Below is a small trained network, with its code and all its weights. Each question gives an input and a target symbol and asks what happens when units are switched off, that is, made to give their printed mean instead of their output.

import numpy as np


def w(rows, s, z=0):
    codes = np.array(rows[::2]) - 128.0
    scale = np.full(codes.shape[1], s)
    scale[-1] = z or s
    return codes * scale


def norm(h):
    return h / np.sqrt((h * h).mean(-1, keepdims=True) + 1e-5)


def f(y):
    return np.maximum(y, 0)


def softmax(a):
    e = np.exp(a - a.max(-1, keepdims=True))
    return e / e.sum(-1, keepdims=True)


def log_softmax(a):
    a = a - a.max(-1, keepdims=True)
    return a - np.log(np.exp(a).sum(-1, keepdims=True))


def net(x, mask):
    ids = ['ΔΛΞΠΨΩαβθ'.index(c) for c in x.split()]
    T = len(ids)
    res = E[ids] + P[:T]
    u = 0
    for l in range(2):
        q, k, v = (norm(res) @ M[l].T for M in (Q, K, V))
        z = softmax(np.where(np.tri(T) > 0, q @ k.T / 2**0.5, -1e9)) @ v
        res = res + np.where(mask[u], z, O[l][:, -1]) @ O[l][:, :-1]
        u += 1
        y = f(norm(res) @ A[l][:, :-1].T + A[l][:, -1])
        res = res + np.where(mask[u : u + 8], y, B[l][:, -1]) @ B[l][:, :-1]
        u += 8
    return log_softmax(norm(res)[-1] @ U[:, :-1].T + U[:, -1])


Q, K, V, O, A, B = {}, {}, {}, {}, {}, {}
E = w([
[183,123,177,148],'Δ',
[135,137,124,63],'Λ',
[131,99,136,72],'Ξ',
[148,10,161,102],'Π',
[179,140,148,154],'Ψ',
[173,159,153,123],'Ω',
[177,154,141,175],'α',
[171,99,72,108],'β',
[121,106,8,151],'θ',
],0.018)
P = w([
[95,132,137,227],'0',
[254,145,61,136],'1',
[212,143,55,139],'2',
[190,143,54,140],'3',
[132,133,111,81],'4',
[119,132,105,90],'5',
[108,131,105,90],'6',
[103,129,102,94],'7',
[97,131,98,93],'8',
[86,135,95,98],'9',
[84,141,90,97],'10',
[79,140,90,92],'11',
],0.0096)
Q[0] = w([
[176,254,241,50],'0.h1',
[103,189,231,187],'0.h1',
],0.0057)
K[0] = w([
[254,170,122,129],'0.h1',
[164,135,95,53],'0.h1',
],0.009)
V[0] = w([
[91,104,150,159],'0.h1',
[175,2,73,110],'0.h1',
],0.0093)
O[0] = w([
[124,2,60,94,72],'0.h1',
[246,189,179,31,254],'0.h1',
],0.0054,0.0049)
A[0] = w([
[207,188,15,184,109],'0.n1',
[96,82,158,138,178],'0.n2',
[204,109,216,137,104],'0.n3',
[216,107,27,92,229],'0.n4',
[78,178,2,168,218],'0.n5',
[154,71,165,231,7],'0.n6',
[193,214,45,247,60],'0.n7',
[154,185,215,100,147],'0.n8',
],0.0079,0.0019)
B[0] = w([
[109,86,177,108,210],'0.n1',
[183,154,160,165,134],'0.n2',
[78,245,112,173,187],'0.n3',
[153,133,128,198,254],'0.n4',
[253,98,234,142,155],'0.n5',
[187,193,86,151,135],'0.n6',
[101,143,178,31,189],'0.n7',
[81,139,157,64,200],'0.n8',
],0.006,0.0085)
Q[1] = w([
[2,198,138,109],'1.h1',
[107,74,163,147],'1.h1',
],0.0095)
K[1] = w([
[134,181,63,29],'1.h1',
[68,123,2,187],'1.h1',
],0.0079)
V[1] = w([
[181,176,69,2],'1.h1',
[139,252,36,87],'1.h1',
],0.0079)
O[1] = w([
[240,2,114,234,255],'1.h1',
[218,136,233,44,174],'1.h1',
],0.0086,0.0053)
A[1] = w([
[61,161,153,146,68],'1.n1',
[175,147,86,151,164],'1.n2',
[127,7,162,88,26],'1.n3',
[185,126,189,96,156],'1.n4',
[145,150,185,188,189],'1.n5',
[195,69,140,183,232],'1.n6',
[103,87,254,132,5],'1.n7',
[105,89,91,201,195],'1.n8',
],0.013,0.002)
B[1] = w([
[183,137,140,114,135],'1.n1',
[80,88,199,154,174],'1.n2',
[162,138,163,138,188],'1.n3',
[60,134,156,89,252],'1.n4',
[190,250,110,143,179],'1.n5',
[114,176,88,112,248],'1.n6',
[71,89,62,158,169],'1.n7',
[142,89,122,108,138],'1.n8',
],0.015,0.012)
U = w([
[113,106,55,80,118],'Δ',
[49,217,125,143,116],'Λ',
[202,249,166,129,171],'Ξ',
[98,105,207,176,131],'Π',
[34,142,147,119,65],'Ψ',
[91,117,58,80,134],'Ω',
[72,198,31,61,2],'α',
[222,103,135,85,146],'β',
[76,107,203,184,124],'θ',
],0.011,0.0037)

Each question gives the input, a string of symbols that net reads in full, and the target symbol t.
The units are the heads (2 rows each of Q, K, V and O) and the neurons (one row each of A and B). Each row of codes is followed by its name. A weight is (code - 128) times the scale printed after its matrix; where a second scale follows, it is the last column's (O, A, B and U).
mask holds one flag per unit, layer by layer, with each layer's heads first. A switched-off unit (its flag False) gives its mean, the last column of its rows in O or B, instead of its output. The means were averaged over made-up inputs and are rounded, as every weight is.
A unit's drop is (log p(t) with every unit on - log p(t) with that unit switched off) / (log p(t) with every unit on - log p(t) with every unit switched off).
The circuit of an input: a set's keep is (log p(t) with only the set's units on - log p(t) with every unit switched off) / (log p(t) with every unit on - log p(t) with every unit switched off). Starting from the 12 units with the biggest drops (on a tie, the unit counted first), units are removed one at a time, each time the one whose removal leaves the highest keep (on an exact tie, the one counted first), for as long as the keep stays at least 0.8.
units of the circuit, in order: the units of the circuit, biggest drop first
unit that matters most: the unit with the biggest drop
top k neurons: the k neurons with the biggest drops, biggest first
k most important neurons of layer l: the k neurons of layer l with the biggest drops, biggest first
input Λ Ξ β, target α: units of the circuit, in order => (0.h1 1.h1)
input α Π β, target Π: top 3 neurons => (1.n2 0.n6 1.n6)
input Ω α Ξ, target Ω: top 2 neurons => (0.n3 1.n3)
input Π Λ Π β Ξ α β, target Ω: top 2 neurons => (1.n5 1.n3)
input Π θ Π, target Δ: units of the circuit, in order => (1.h1 1.n4 0.h1)
input Ω Ξ Ξ β Λ Ξ β Ξ Ξ β, target θ: top 4 neurons => (0.n6 0.n4 1.n2 0.n5)
input Ξ β β β Ξ Λ Ψ Ξ Δ Ω Ξ θ, target β: unit that matters most => 0.h1
input β α β β Ξ Ξ Δ θ β α β, target Ξ: units of the circuit, in order => (0.h1 0.n4 1.h1)
input α Ξ θ Λ β θ, target Π: top 4 neurons => (0.n6 0.n4 1.n6 0.n5)
input θ α Ξ, target Π: top 4 neurons => (1.n2 0.n5 1.n6 0.n1)
input α θ θ, target Π: 2 most important neurons of layer 0 => (0.n5 0.n6)
input Ω α β Ψ Ω θ, target θ: 2 most important neurons of layer 1 => (1.n6 1.n5)
input β Ψ Λ Ξ α α Ξ β θ Δ β, target Ξ: top 2 neurons => (0.n4 1.n6)
input β Ξ Π Ξ θ Ξ Ω Ω Ψ β Π, target Ξ: top 2 neurons => (1.n3 1.n6)
input Π Ω Ξ, target Π: top 2 neurons => (1.n2 1.n6)
input Ω β Ω α α, target Λ: most important neuron of layer 0 => (0.n7)
input α Ξ Ξ Ξ, target α: units of the circuit, in order => (1.h1 0.h1 1.n4)
input θ Ω Ξ Ξ Ψ β θ θ β, target Ω: top 4 neurons => (0.n5 0.n3 1.n5 0.n7)
input Ξ β Δ Ω Ξ Π, target β: top 4 neurons => (1.n3 1.n5 0.n7 1.n6)
input Ω Ω Δ Π, target θ: 4 most important neurons of layer 1 => (1.n6 1.n2 1.n4 1.n7)
input α Δ Ξ, target α: most important neuron of layer 1 => (1.n4)
input Π Ξ Π α Ψ Ξ Ξ Ξ θ Ω θ, target Δ: top 2 neurons => (1.n4 1.n5)
input Ω Ξ β Π, target θ: 3 most important neurons of layer 0 => (0.n6 0.n7 0.n3)
